Below are the code and all the weights of a small trained network. Each question names an input and a class and asks about switching units off, where a switched-off unit gives its printed mean instead of its output.

import numpy as np


def w(rows, s, z=0):
    codes = np.array(rows[::2]) - 128.0
    scale = np.full(codes.shape[1], s)
    scale[-1] = z or s
    return codes * scale


def f(y):
    return np.maximum(y, 0)


def log_softmax(a):
    a = a - a.max(-1, keepdims=True)
    return a - np.log(np.exp(a).sum(-1, keepdims=True))


def net(x, mask):
    res = np.array(x, float).reshape(1, 4) / 4 @ E
    y = f(res @ A[0][:, :-1].T + A[0][:, -1])
    res = res + np.where(mask, y, B[0][:, -1]) @ B[0][:, :-1]
    return log_softmax(res[-1] @ U[:, :-1].T + U[:, -1])


A, B = {}, {}
E = w([
[118,254,129,85,167,176,129,70],'x0',
[140,162,123,103,1,99,158,122],'x1',
[206,89,126,52,160,30,150,61],'x2',
[116,152,132,58,155,87,170,233],'x3',
],0.0086)
A[0] = w([
[131,153,130,98,55,107,122,118,45],'N0',
[122,143,124,154,124,167,112,166,52],'N1',
[125,148,126,79,152,100,128,214,61],'N2',
[169,114,127,100,128,111,130,98,46],'N3',
[141,125,124,141,124,138,116,111,88],'N4',
[89,133,131,174,115,169,127,153,91],'N5',
[137,129,134,121,118,137,129,130,62],'N6',
[131,68,125,142,102,106,127,158,29],'N7',
[133,29,124,165,104,109,132,186,93],'N8',
[130,111,132,148,214,148,142,131,14],'N9',
[143,100,136,74,163,71,137,83,92],'N10',
[150,90,132,76,140,106,137,86,62],'N11',
[139,128,118,94,143,63,135,83,46],'N12',
[120,250,125,96,162,157,124,94,77],'N13',
[112,101,125,136,236,146,112,146,28],'N14',
[96,146,131,160,105,166,138,164,72],'N15',
[121,161,130,91,146,116,149,230,88],'N16',
[131,134,136,119,99,127,126,131,205],'N17',
[126,138,123,116,88,125,128,130,237],'N18',
[128,115,125,152,185,142,126,134,190],'N19',
[102,145,134,158,117,148,120,146,51],'N20',
[124,140,136,99,141,124,141,173,53],'N21',
[121,200,127,109,144,141,139,99,8],'N22',
[113,71,125,152,100,122,120,157,29],'N23',
[123,147,123,103,43,120,153,120,33],'N24',
[124,92,135,209,101,165,115,23,48],'N25',
[134,117,121,159,116,150,120,63,26],'N26',
[106,168,127,177,100,177,123,198,64],'N27',
[140,169,122,118,40,116,144,145,53],'N28',
],0.021,0.011)
B[0] = w([
[110,124,183,136,130,87,21,122,172],'N0',
[166,125,106,128,131,150,85,168,164],'N1',
[107,124,49,32,116,95,118,80,231],'N2',
[143,137,108,126,134,172,93,181,165],'N3',
[124,143,121,96,136,119,117,122,139],'N4',
[161,126,97,144,146,171,121,188,194],'N5',
[156,142,132,115,103,132,63,98,128],'N6',
[119,117,211,70,108,170,130,115,177],'N7',
[133,148,253,81,137,187,199,99,251],'N8',
[110,133,194,167,102,75,29,116,173],'N9',
[168,141,65,155,137,192,108,196,237],'N10',
[165,123,101,144,133,181,95,173,193],'N11',
[177,114,108,131,115,177,92,187,197],'N12',
[129,119,249,71,137,189,230,109,248],'N13',
[107,122,199,200,127,45,30,102,204],'N14',
[161,126,99,145,126,172,93,178,185],'N15',
[100,131,20,38,133,101,130,89,249],'N16',
[124,124,120,189,153,88,192,123,192],'N17',
[115,119,94,239,146,103,215,90,218],'N18',
[125,123,114,248,135,75,175,98,216],'N19',
[157,122,100,142,103,164,92,146,156],'N20',
[91,145,96,65,96,111,109,137,169],'N21',
[127,128,232,64,106,180,113,113,173],'N22',
[122,122,219,95,119,162,145,138,172],'N23',
[119,150,184,160,118,70,21,110,177],'N24',
[90,129,16,3,128,76,112,88,218],'N25',
[96,131,105,36,114,98,103,119,158],'N26',
[188,125,94,150,129,179,79,205,215],'N27',
[112,115,172,169,127,65,26,109,191],'N28',
],0.031,0.014)
U = w([
[212,130,119,112,167,176,109,182,111],'0',
[153,137,229,59,155,166,176,94,120],'1',
[121,141,83,24,144,90,125,84,125],'2',
[140,131,190,154,156,66,71,96,102],'3',
[142,134,107,198,184,102,255,104,254],'4',
[95,224,144,132,2,115,182,184,73],'5',
],0.0072,0.0099)

Each question gives the input, the list of numbers given to net, and the class t.
The units are the neurons (one row each of A and B). Each row of codes is followed by its name. A weight is (code - 128) times the scale printed after its matrix; where a second scale follows, it is the last column's (A, B and U).
mask holds one flag per neuron, in row order. A switched-off neuron (its flag False) gives its mean, the last column of its row in B, instead of its output. The means were averaged over made-up inputs and are rounded, as every weight is.
A unit's drop is (log p(t) with every unit on - log p(t) with that unit switched off) / (log p(t) with every unit on - log p(t) with every unit switched off).
The circuit of an input: a set's keep is (log p(t) with only the set's units on - log p(t) with every unit switched off) / (log p(t) with every unit on - log p(t) with every unit switched off). Starting from the 12 units with the biggest drops (on a tie, the unit counted first), units are removed one at a time, each time the one whose removal leaves the highest keep (on an exact tie, the one counted first), for as long as the keep stays at least 0.8.
units of the circuit, in order: the units of the circuit, biggest drop first
most important unit: the unit with the biggest drop
top k neurons: the k neurons with the biggest drops, biggest first
drop when u is switched off: that unit's drop, to one decimal
input [7,3,8,8], class 0: most important unit => N10
input [-2,4,4,2], class 0: top 4 neurons => (N14, N10, N19, N9)
input [2,-5,-2,-4], class 3: top 3 neurons => (N16, N2, N14)
input [6,-5,-4,-6], class 1: top 3 neurons => (N13, N16, N2)
input [8,7,-7,-7], class 1: top 2 neurons => (N13, N22)
input [1,-8,-4,7], class 3: top 2 neurons => (N14, N9)
input [4,-7,8,-7], class 0: top 2 neurons => (N10, N11)
input [-4,-7,-1,-7], class 2: top 2 neurons => (N25, N26)
input [-7,8,-7,5], class 3: top 3 neurons => (N28, N24, N13)
input [8,1,8,4], class 0: top 2 neurons => (N10, N12)
input [7,-8,2,4], class 3: top 4 neurons => (N14, N9, N8, N19)
input [-4,8,-6,-4], class 3: top 2 neurons => (N28, N24)
input [1,6,-5,1], class 3: top 4 neurons => (N28, N24, N10, N0)
input [5,2,1,4], class 1: units of the circuit, in order => (N13)
input [7,7,2,3], class 1: top 2 neurons => (N13, N22)
input [-5,-1,-2,-5], class 1: top 4 neurons => (N8, N16, N2, N23)
input [2,-2,2,-5], class 2: drop when N25 is switched off => 0.8
input [7,-5,6,2], class 1: drop when N5 is switched off => 0.2
input [-3,-6,4,1], class 3: drop when N14 is switched off => 0.3
input [4,6,3,0], class 3: drop when N5 is switched off => 0.0
input [-5,-2,0,-7], class 2: units of the circuit, in order => (N25)
